Below is a small trained network, with its code and all its weights. Each question gives an input and a target symbol and asks what happens when units are switched off, that is, made to give their printed mean instead of their output.

import numpy as np


def w(rows, s, z=0):
    codes = np.array(rows[::2]) - 128.0
    scale = np.full(codes.shape[1], s)
    scale[-1] = z or s
    return codes * scale


def f(y):
    return y / 2 * (1 + np.tanh(0.7978845608 * (y + 0.044715 * y**3)))


def softmax(a):
    e = np.exp(a - a.max(-1, keepdims=True))
    return e / e.sum(-1, keepdims=True)


def log_softmax(a):
    a = a - a.max(-1, keepdims=True)
    return a - np.log(np.exp(a).sum(-1, keepdims=True))


def net(x, mask):
    ids = ['ΞΨβεζηθμτφ'.index(c) for c in x.split()]
    T = len(ids)
    res = E[ids] + P[:T]
    r = res
    for j in range(2):
        rows = slice(4 * j, 4 * j + 4)
        q, k, v = (r @ M[0][rows].T for M in (Q, K, V))
        z = softmax(np.where(np.tri(T) > 0, q @ k.T / 4**0.5, -1e9)) @ v
        o = O[0][rows]
        res = res + np.where(mask[j], z, o[:, -1]) @ o[:, :-1]
    y = f(res @ A[0][:, :-1].T + A[0][:, -1])
    res = res + np.where(mask[2:14], y, B[0][:, -1]) @ B[0][:, :-1]
    return log_softmax(res[-1] @ U[:, :-1].T + U[:, -1])


Q, K, V, O, A, B = {}, {}, {}, {}, {}, {}
E = w([
[138,199,183,129,246,132,105,91,89,111],'Ξ',
[121,156,79,174,42,140,123,147,171,162],'Ψ',
[226,173,181,53,78,42,226,31,185,165],'β',
[254,108,218,156,106,186,104,84,199,69],'ε',
[90,193,127,158,110,199,86,95,87,112],'ζ',
[145,64,152,99,215,136,103,176,89,113],'η',
[122,69,92,135,84,182,91,160,108,134],'θ',
[8,174,36,133,217,53,85,156,152,191],'μ',
[118,198,114,63,155,206,152,204,141,211],'τ',
[184,47,103,116,130,83,135,193,171,162],'φ',
],0.0093)
P = w([
[173,92,80,176,145,145,192,86,104,142],'0',
[167,146,58,79,126,126,119,147,119,74],'1',
[101,101,159,135,137,174,154,100,149,209],'2',
[135,188,132,52,104,115,66,210,155,98],'3',
[84,119,228,125,119,167,104,139,175,255],'4',
[130,198,165,61,104,129,48,220,178,143],'5',
],0.0093)
Q[0] = w([
[112,91,108,169,95,95,191,52,91,137],'head 0',
[185,120,190,175,89,207,84,146,200,125],'head 0',
[80,154,133,81,149,172,113,167,157,236],'head 0',
[133,177,77,104,107,112,100,191,131,89],'head 0',
[186,87,186,143,97,150,172,43,123,125],'head 1',
[63,66,62,215,157,71,161,87,74,122],'head 1',
[202,138,148,44,80,141,104,161,165,124],'head 1',
[84,110,169,116,147,194,139,145,169,244],'head 1',
],0.011)
K[0] = w([
[168,126,56,127,172,110,171,125,51,65],'head 0',
[166,124,213,118,116,165,60,143,181,93],'head 0',
[82,172,136,47,136,93,63,186,156,152],'head 0',
[97,95,175,161,186,150,170,94,118,229],'head 0',
[255,140,144,86,61,137,171,97,154,22],'head 1',
[117,138,12,158,184,111,156,109,72,78],'head 1',
[138,144,211,120,114,139,126,99,156,163],'head 1',
[97,196,150,28,117,94,50,207,153,96],'head 1',
],0.01)
V[0] = w([
[111,192,115,93,139,123,154,146,122,174],'head 0',
[156,143,125,90,165,97,193,155,165,171],'head 0',
[105,93,105,106,141,108,112,162,116,158],'head 0',
[77,189,99,159,81,97,108,100,159,157],'head 0',
[110,65,96,118,119,164,109,186,84,149],'head 1',
[121,143,88,146,12,181,140,144,148,148],'head 1',
[111,196,154,119,141,208,117,102,80,114],'head 1',
[178,97,137,148,43,120,162,119,170,114],'head 1',
],0.011)
O[0] = w([
[142,107,61,127,94,142,197,81,75,105,178],'head 0',
[93,124,135,72,31,214,164,51,59,84,247],'head 0',
[149,146,151,189,68,99,111,96,61,124,97],'head 0',
[80,23,34,176,184,77,163,105,78,103,72],'head 0',
[212,161,165,174,113,120,73,125,48,216,84],'head 1',
[126,75,89,92,254,108,135,160,43,246,245],'head 1',
[219,131,19,129,182,157,198,146,222,158,136],'head 1',
[67,130,181,71,166,134,120,176,112,171,252],'head 1',
],0.0079,0.003)
A[0] = w([
[58,57,135,149,116,211,95,147,51,112,145],'neuron 0',
[118,54,33,169,246,124,167,167,165,145,125],'neuron 1',
[104,109,143,214,57,66,86,88,74,71,184],'neuron 2',
[149,131,99,118,105,137,169,107,233,54,16],'neuron 3',
[254,148,144,255,142,99,28,170,142,184,160],'neuron 4',
[76,138,150,160,155,65,58,161,13,176,199],'neuron 5',
[111,157,177,81,189,146,103,212,193,135,74],'neuron 6',
[155,138,94,120,108,151,167,113,217,63,6],'neuron 7',
[181,183,159,100,113,16,169,82,189,188,59],'neuron 8',
[111,161,162,147,142,152,47,197,157,139,168],'neuron 9',
[46,67,127,78,105,166,172,89,150,71,146],'neuron 10',
[110,103,116,144,72,129,138,68,177,41,132],'neuron 11',
],0.0061,0.0022)
B[0] = w([
[112,163,147,100,114,71,169,134,117,86,181],'neuron 0',
[173,80,143,100,149,136,146,157,160,2,169],'neuron 1',
[90,89,128,144,126,102,83,84,149,82,152],'neuron 2',
[80,113,149,181,129,154,135,166,97,165,154],'neuron 3',
[179,213,106,158,131,56,122,120,178,124,211],'neuron 4',
[117,97,166,158,148,118,110,160,65,150,207],'neuron 5',
[79,104,76,115,137,130,106,73,135,161,253],'neuron 6',
[84,108,146,179,122,161,141,170,93,163,147],'neuron 7',
[92,166,143,116,112,71,207,175,99,82,142],'neuron 8',
[141,118,136,119,127,154,78,85,149,139,219],'neuron 9',
[119,174,107,134,144,73,142,142,154,159,219],'neuron 10',
[104,125,101,192,141,122,120,159,159,135,162],'neuron 11',
],0.0084,0.0062)
U = w([
[96,115,141,240,103,215,159,247,145,120,72],'Ξ',
[95,12,122,124,216,122,156,214,24,125,35],'Ψ',
[44,206,141,59,104,3,233,169,156,101,203],'β',
[84,73,117,73,174,212,21,83,218,157,150],'ε',
[225,107,88,139,190,90,161,162,217,31,94],'ζ',
[224,222,188,144,31,117,98,94,202,56,77],'η',
[162,200,102,190,189,39,73,160,98,242,86],'θ',
[86,67,64,196,96,74,80,34,128,64,186],'μ',
[250,126,44,65,68,241,202,54,33,171,253],'τ',
[92,109,253,109,53,150,72,135,33,106,63],'φ',
],0.0039,0.0019)

Each question gives the input, a string of symbols that net reads in full, and the target symbol t.
The units are the heads (4 rows each of Q, K, V and O) and the neurons (one row each of A and B). Each row of codes is followed by its name. A weight is (code - 128) times the scale printed after its matrix; where a second scale follows, it is the last column's (O, A, B and U).
mask holds one flag per unit, heads first, then neurons. A switched-off unit (its flag False) gives its mean, the last column of its rows in O or B, instead of its output. The means were averaged over made-up inputs and are rounded, as every weight is.
A unit's drop is (log p(t) with every unit on - log p(t) with that unit switched off) / (log p(t) with every unit on - log p(t) with every unit switched off).
The circuit of an input: a set's keep is (log p(t) with only the set's units on - log p(t) with every unit switched off) / (log p(t) with every unit on - log p(t) with every unit switched off). Starting from the 12 units with the biggest drops (on a tie, the unit counted first), units are removed one at a time, each time the one whose removal leaves the highest keep (on an exact tie, the one counted first), for as long as the keep stays at least 0.8.
units of the circuit, in order: the units of the circuit, biggest drop first
unit that matters most: the unit with the biggest drop
top k neurons: the k neurons with the biggest drops, biggest first
heads that matter: for each layer, one digit per head in row order, 1 if its drop is at least 0.15 and else 0, layers parted by /
drop when u is switched off: that unit's drop, to one decimal
input ε μ ζ, target μ: heads that matter -> 11
input Ξ τ θ ε β θ, target β: heads that matter -> 11
input β μ θ, target μ: units of the circuit, in order -> [head 1; head 0; neuron 2]
input η η ε Ψ θ, target Ψ: units of the circuit, in order -> [head 1; head 0; neuron 5]
input θ ε η ε ζ θ, target ζ: units of the circuit, in order -> [head 1; head 0; neuron 1]
input β τ Ξ τ φ φ, target φ: heads that matter -> 11
input β θ φ θ, target φ: heads that matter -> 01
input ε β τ ε Ψ, target ε: units of the circuit, in order -> [head 0; head 1; neuron 6; neuron 9]
input θ Ψ Ξ, target Ψ: units of the circuit, in order -> [head 1; head 0; neuron 5; neuron 1]
input θ θ θ η, target θ: units of the circuit, in order -> [head 1; head 0; neuron 4]
input Ξ ζ β, target β: units of the circuit, in order -> [neuron 8; head 1]
input β η β β β Ψ, target β: unit that matters most -> head 0
input ζ τ η, target τ: units of the circuit, in order -> [head 0; head 1]
input θ τ θ, target τ: units of the circuit, in order -> [head 1; head 0]
input Ξ φ φ, target φ: units of the circuit, in order -> [head 1; head 0]
input β β Ψ ζ φ, target ζ: units of the circuit, in order -> [head 1; neuron 1; head 0]
input θ θ β ε φ Ξ, target φ: units of the circuit, in order -> [head 1; head 0; neuron 5]
input β ε Ξ τ θ Ψ, target θ: top 2 neurons -> [neuron 4; neuron 5]
input θ β Ξ φ ζ Ψ, target ζ: drop when neuron 2 is switched off -> 0.0
input θ η Ξ ε ε Ψ, target ε: drop when head 1 is switched off -> 0.2
input ζ η ε, target ε: drop when head 0 is switched off -> 0.7
input ε Ξ η θ, target η: top neuron -> [neuron 4]
